Below are the code and all the weights of a small trained network. Each question names an input and a class and asks about switching units off, where a switched-off unit gives its printed mean instead of its output.

import numpy as np


def w(rows, s, z=0):
    codes = np.array(rows[::2]) - 128.0
    scale = np.full(codes.shape[1], s)
    scale[-1] = z or s
    return codes * scale


def norm(h):
    return h / np.sqrt((h * h).mean(-1, keepdims=True) + 1e-5)


def f(y):
    return y / 2 * (1 + np.tanh(0.7978845608 * (y + 0.044715 * y**3)))


def log_softmax(a):
    a = a - a.max(-1, keepdims=True)
    return a - np.log(np.exp(a).sum(-1, keepdims=True))


def net(x, mask):
    res = np.array(x, float).reshape(1, 8) / 4 @ E
    u = 0
    for l in range(4):
        y = f(norm(res) @ A[l][:, :-1].T + A[l][:, -1])
        res = res + np.where(mask[u : u + 3], y, B[l][:, -1]) @ B[l][:, :-1]
        u += 3
    return log_softmax(norm(res)[-1] @ U[:, :-1].T + U[:, -1])


A, B = {}, {}
E = w([
[181,154,81,87,2,93,137,84],'x0',
[140,220,126,103,162,136,106,144],'x1',
[134,150,196,136,86,117,97,122],'x2',
[12,215,90,184,112,240,62,83],'x3',
[121,177,87,109,157,130,108,159],'x4',
[121,127,124,128,137,129,122,145],'x5',
[137,119,110,114,147,143,169,111],'x6',
[75,204,114,191,95,105,223,187],'x7',
],0.0054)
A[0] = w([
[197,151,44,59,3,94,139,54,113],'L0N0',
[222,110,218,77,139,142,230,151,255],'L0N1',
[93,55,71,171,92,110,179,105,208],'L0N2',
],0.0041,0.00073)
B[0] = w([
[22,183,220,89,253,110,164,67,253],'L0N0',
[92,123,2,208,209,129,71,147,239],'L0N1',
[69,179,193,122,139,163,102,97,177],'L0N2',
],0.0082,0.0026)
A[1] = w([
[250,109,120,93,155,25,240,146,112],'L1N0',
[95,198,175,92,139,63,103,147,252],'L1N1',
[133,194,105,193,54,112,254,174,92],'L1N2',
],0.0061,0.0021)
B[1] = w([
[183,123,114,218,44,163,94,154,247],'L1N0',
[107,56,117,113,130,72,127,200,252],'L1N1',
[165,1,185,48,187,210,190,78,233],'L1N2',
],0.0094,0.0036)
A[2] = w([
[74,156,165,123,96,2,158,108,217],'L2N0',
[70,177,94,122,84,130,125,98,8],'L2N1',
[125,111,126,97,139,75,67,61,142],'L2N2',
],0.0063,0.0014)
B[2] = w([
[84,144,89,140,163,69,110,145,251],'L2N0',
[189,168,90,142,130,100,125,161,142],'L2N1',
[126,94,160,130,183,206,248,200,225],'L2N2',
],0.011,0.0016)
A[3] = w([
[152,189,47,75,71,82,193,103,2],'L3N0',
[103,71,115,97,223,154,111,183,136],'L3N1',
[92,253,103,141,91,216,146,21,161],'L3N2',
],0.0061,0.0028)
B[3] = w([
[38,157,176,59,125,123,184,96,114],'L3N0',
[44,199,192,140,137,155,220,116,255],'L3N1',
[157,101,59,181,114,107,2,89,196],'L3N2',
],0.0093,0.0052)
U = w([
[195,120,2,213,84,124,41,187,247],'0',
[27,141,128,138,195,115,163,175,171],'1',
[28,218,178,155,206,39,187,115,111],'2',
[145,121,209,22,212,225,229,129,4],'3',
[52,156,106,123,163,140,149,205,102],'4',
],0.0046,0.0026)

Each question gives the input, the list of numbers given to net, and the class t.
The units are the neurons (one row each of A and B). Each row of codes is followed by its name. A weight is (code - 128) times the scale printed after its matrix; where a second scale follows, it is the last column's (A, B and U).
mask holds one flag per neuron, layer by layer. A switched-off neuron (its flag False) gives its mean, the last column of its row in B, instead of its output. The means were averaged over made-up inputs and are rounded, as every weight is.
A unit's drop is (log p(t) with every unit on - log p(t) with that unit switched off) / (log p(t) with every unit on - log p(t) with every unit switched off).
The circuit of an input: a set's keep is (log p(t) with only the set's units on - log p(t) with every unit switched off) / (log p(t) with every unit on - log p(t) with every unit switched off). Starting from all 12 units, units are removed one at a time, each time the one whose removal leaves the highest keep (on an exact tie, the one counted first), for as long as the keep stays at least 0.8.
units of the circuit, in order: the units of the circuit, biggest drop first
k most important neurons: the k neurons with the biggest drops, biggest first
k most important neurons of layer l: the k neurons of layer l with the biggest drops, biggest first
drop when u is switched off: that unit's drop, to one decimal
input [0,1,5,3,7,3,-3,-8], class 3: 4 most important neurons -> (L2N2; L0N1; L2N0; L0N0)
input [-4,-4,3,8,-7,5,-7,-5], class 0: 2 most important neurons of layer 3 -> (L3N1; L3N2)
input [-6,5,3,-7,3,-7,-4,5], class 0: 2 most important neurons -> (L1N0; L0N0)
input [-2,4,-5,2,-3,-5,-8,8], class 3: 3 most important neurons -> (L1N2; L0N0; L0N1)
input [2,6,2,8,6,4,-3,-6], class 0: 4 most important neurons -> (L3N2; L1N2; L0N0; L3N1)
input [-7,-6,-8,4,0,-2,-2,8], class 3: units of the circuit, in order -> (L1N2; L0N1; L0N0)
input [6,-4,-8,8,5,5,6,2], class 0: units of the circuit, in order -> (L3N2)
input [-6,-4,-5,-8,4,0,-6,5], class 0: 2 most important neurons -> (L1N0; L0N0)
input [-8,5,8,-8,8,-5,0,-2], class 0: units of the circuit, in order -> (L0N0; L1N0)
input [-7,-7,-7,2,4,3,1,8], class 3: 3 most important neurons -> (L1N2; L0N1; L0N0)
input [3,-1,-7,4,-4,-3,1,3], class 0: 2 most important neurons -> (L3N2; L0N2)
input [5,0,-8,8,1,7,8,8], class 0: 3 most important neurons -> (L3N2; L2N2; L3N1)
input [6,-8,-3,2,7,-1,-3,0], class 2: 2 most important neurons -> (L0N0; L1N2)
input [2,-1,-3,-5,-1,4,2,-3], class 0: most important neuron -> (L1N0)
input [0,0,-4,2,8,1,-1,7], class 3: units of the circuit, in order -> (L1N2; L0N1)
input [1,-2,1,-6,3,-3,-5,8], class 3: 2 most important neurons -> (L1N2; L3N2)
input [0,0,6,5,4,-1,-8,8], class 3: 4 most important neurons -> (L1N2; L0N1; L0N0; L1N1)
input [4,-3,0,5,2,-1,-2,8], class 3: 2 most important neurons -> (L1N2; L0N1)
input [-4,7,-1,-6,5,3,0,-4], class 0: 2 most important neurons of layer 1 -> (L1N0; L1N2)
input [4,5,4,1,2,6,6,8], class 3: drop when L1N2 is switched off -> 1.2
input [7,-5,-4,2,8,-4,0,-2], class 2: drop when L0N0 is switched off -> 0.2
input [-1,2,7,-8,-3,8,3,-5], class 0: drop when L1N2 is switched off -> 0.1
input [7,4,-5,-3,-5,3,-2,-1], class 2: most important neuron of layer 2 -> (L2N0)
